[[-2.79 -0.60 -2.57]
 [-4.11 -0.01 -3.42]]
=>
[[-2.79 -0.60]
 [-4.11 -0.01]]

[[ 3.08 -3.15  3.48 -3.08 -3.28]
 [ 1.23 -1.90  2.40 -1.76 -2.60]
 [-3.20  4.44 -2.79  4.45  4.00]]
=>
[[ 3.08 -3.15]
 [ 1.23 -1.90]]

[[-0.31  0.56  0.67]
 [-1.41  0.35 -1.43]
 [ 0.33 -0.32 -4.53]
 [-0.50 -0.08  0.59]
 [-0.12  0.73 -1.27]]
=>
[[-0.31  0.56]
 [-1.41  0.35]]

[[ 4.99 -2.81 -1.16 -4.98]
 [-2.19 -3.18 -4.05 -0.45]
 [-0.36  1.24  4.50 -0.66]]
=>
[[ 4.99 -2.81]
 [-2.19 -3.18]]

[[-1.79 -2.40  1.92  2.69 -0.47]
 [ 0.12  0.70 -1.78 -2.27  1.46]
 [-4.53 -3.60 -1.45  3.52  1.90]
 [ 3.10 -2.34  1.48  1.02  0.98]]
=>
[[-1.79 -2.40]
 [ 0.12  0.70]]

[[-2.96  4.06 -2.64 -2.46  2.05]
 [-1.85  0.64 -0.47  0.19  0.54]]
=>
[[-2.96  4.06]
 [-1.85  0.64]]

[[-1.82  0.64 -1.48 -0.87]
 [-0.82  0.39 -0.27 -1.14]
 [-0.12 -0.54 -2.43 -4.22]]
=>
[[-1.82  0.64]
 [-0.82  0.39]]
---
[[-0.81  1.16 -0.32  1.04 -1.03 -0.32]
 [ 2.60 -1.05  4.94 -1.90  0.53  4.94]]
=>
[[ 2.60 -1.05  4.94 -1.90  0.53  4.94]
 [-0.81  1.16 -0.32  1.04 -1.03 -0.32]]

[[-1.31 -1.00  0.81 -0.80]
 [-2.41 -1.03  2.21 -1.65]
 [ 1.74  0.29 -2.37  1.28]
 [-0.84 -0.23  0.63 -0.47]
 [-3.63 -0.64  4.18 -2.65]]
=>
[[ 1.74  0.29 -2.37  1.28]
 [-0.84 -0.23  0.63 -0.47]
 [-1.31 -1.00  0.81 -0.80]
 [-2.41 -1.03  2.21 -1.65]
 [-3.63 -0.64  4.18 -2.65]]

[[-3.78 -1.54 -2.95  0.47]
 [ 1.24  1.01 -4.29 -1.90]
 [-4.06 -1.49  2.05  4.19]
 [-3.98  1.03  3.94 -0.49]
 [ 1.53  2.84 -4.85 -1.68]
 [ 1.93 -1.61 -4.02 -2.07]
 [ 0.92 -4.58  0.81 -1.57]
 [ 3.85 -3.19 -4.47 -4.69]
 [-2.55 -3.34  3.86 -1.73]
 [-2.07  1.47  2.19  0.13]
 [-3.31  0.25  3.28  2.51]]
=>
[[ 3.85 -3.19 -4.47 -4.69]
 [ 1.93 -1.61 -4.02 -2.07]
 [ 1.53  2.84 -4.85 -1.68]
 [ 1.24  1.01 -4.29 -1.90]
 [ 0.92 -4.58  0.81 -1.57]
 [-2.07  1.47  2.19  0.13]
 [-2.55 -3.34  3.86 -1.73]
 [-3.31  0.25  3.28  2.51]
 [-3.78 -1.54 -2.95  0.47]
 [-3.98  1.03  3.94 -0.49]
 [-4.06 -1.49  2.05  4.19]]

[[-0.23 -0.31  0.26 -0.09  0.04]
 [-0.13 -0.37  1.27  1.32 -0.68]
 [-0.31 -0.20  0.62  0.47 -0.60]
 [-4.22  3.11 -2.20 -2.72  0.58]
 [ 0.26 -1.27  1.25  1.29 -1.17]
 [ 2.21 -2.02  1.89  0.74 -0.31]
 [-1.79  0.60 -1.04 -1.15 -0.29]
 [-0.14 -0.97  0.55 -0.01 -0.52]
 [ 3.93 -2.55  1.69  1.52  1.03]
 [ 0.91 -0.82  0.36  1.09 -0.78]]
=>
[[ 3.93 -2.55  1.69  1.52  1.03]
 [ 2.21 -2.02  1.89  0.74 -0.31]
 [ 0.91 -0.82  0.36  1.09 -0.78]
 [ 0.26 -1.27  1.25  1.29 -1.17]
 [-0.13 -0.37  1.27  1.32 -0.68]
 [-0.14 -0.97  0.55 -0.01 -0.52]
 [-0.23 -0.31  0.26 -0.09  0.04]
 [-0.31 -0.20  0.62  0.47 -0.60]
 [-1.79  0.60 -1.04 -1.15 -0.29]
 [-4.22  3.11 -2.20 -2.72  0.58]]

[[-3.96 -1.87  3.34 -4.52]
 [ 0.77  2.09 -1.13  2.90]
 [-1.01 -2.59  2.63 -1.98]
 [-1.72 -2.18  3.08 -2.72]
 [ 1.46  0.24  1.42 -2.41]
 [ 2.40  3.59 -0.67  2.54]]
=>
[[ 2.40  3.59 -0.67  2.54]
 [ 1.46  0.24  1.42 -2.41]
 [ 0.77  2.09 -1.13  2.90]
 [-1.01 -2.59  2.63 -1.98]
 [-1.72 -2.18  3.08 -2.72]
 [-3.96 -1.87  3.34 -4.52]]

[[-3.51 -1.36  5.19  1.72]
 [-0.92  2.08  1.21 -0.63]]
=>
[[-0.92  2.08  1.21 -0.63]
 [-3.51 -1.36  5.19  1.72]]
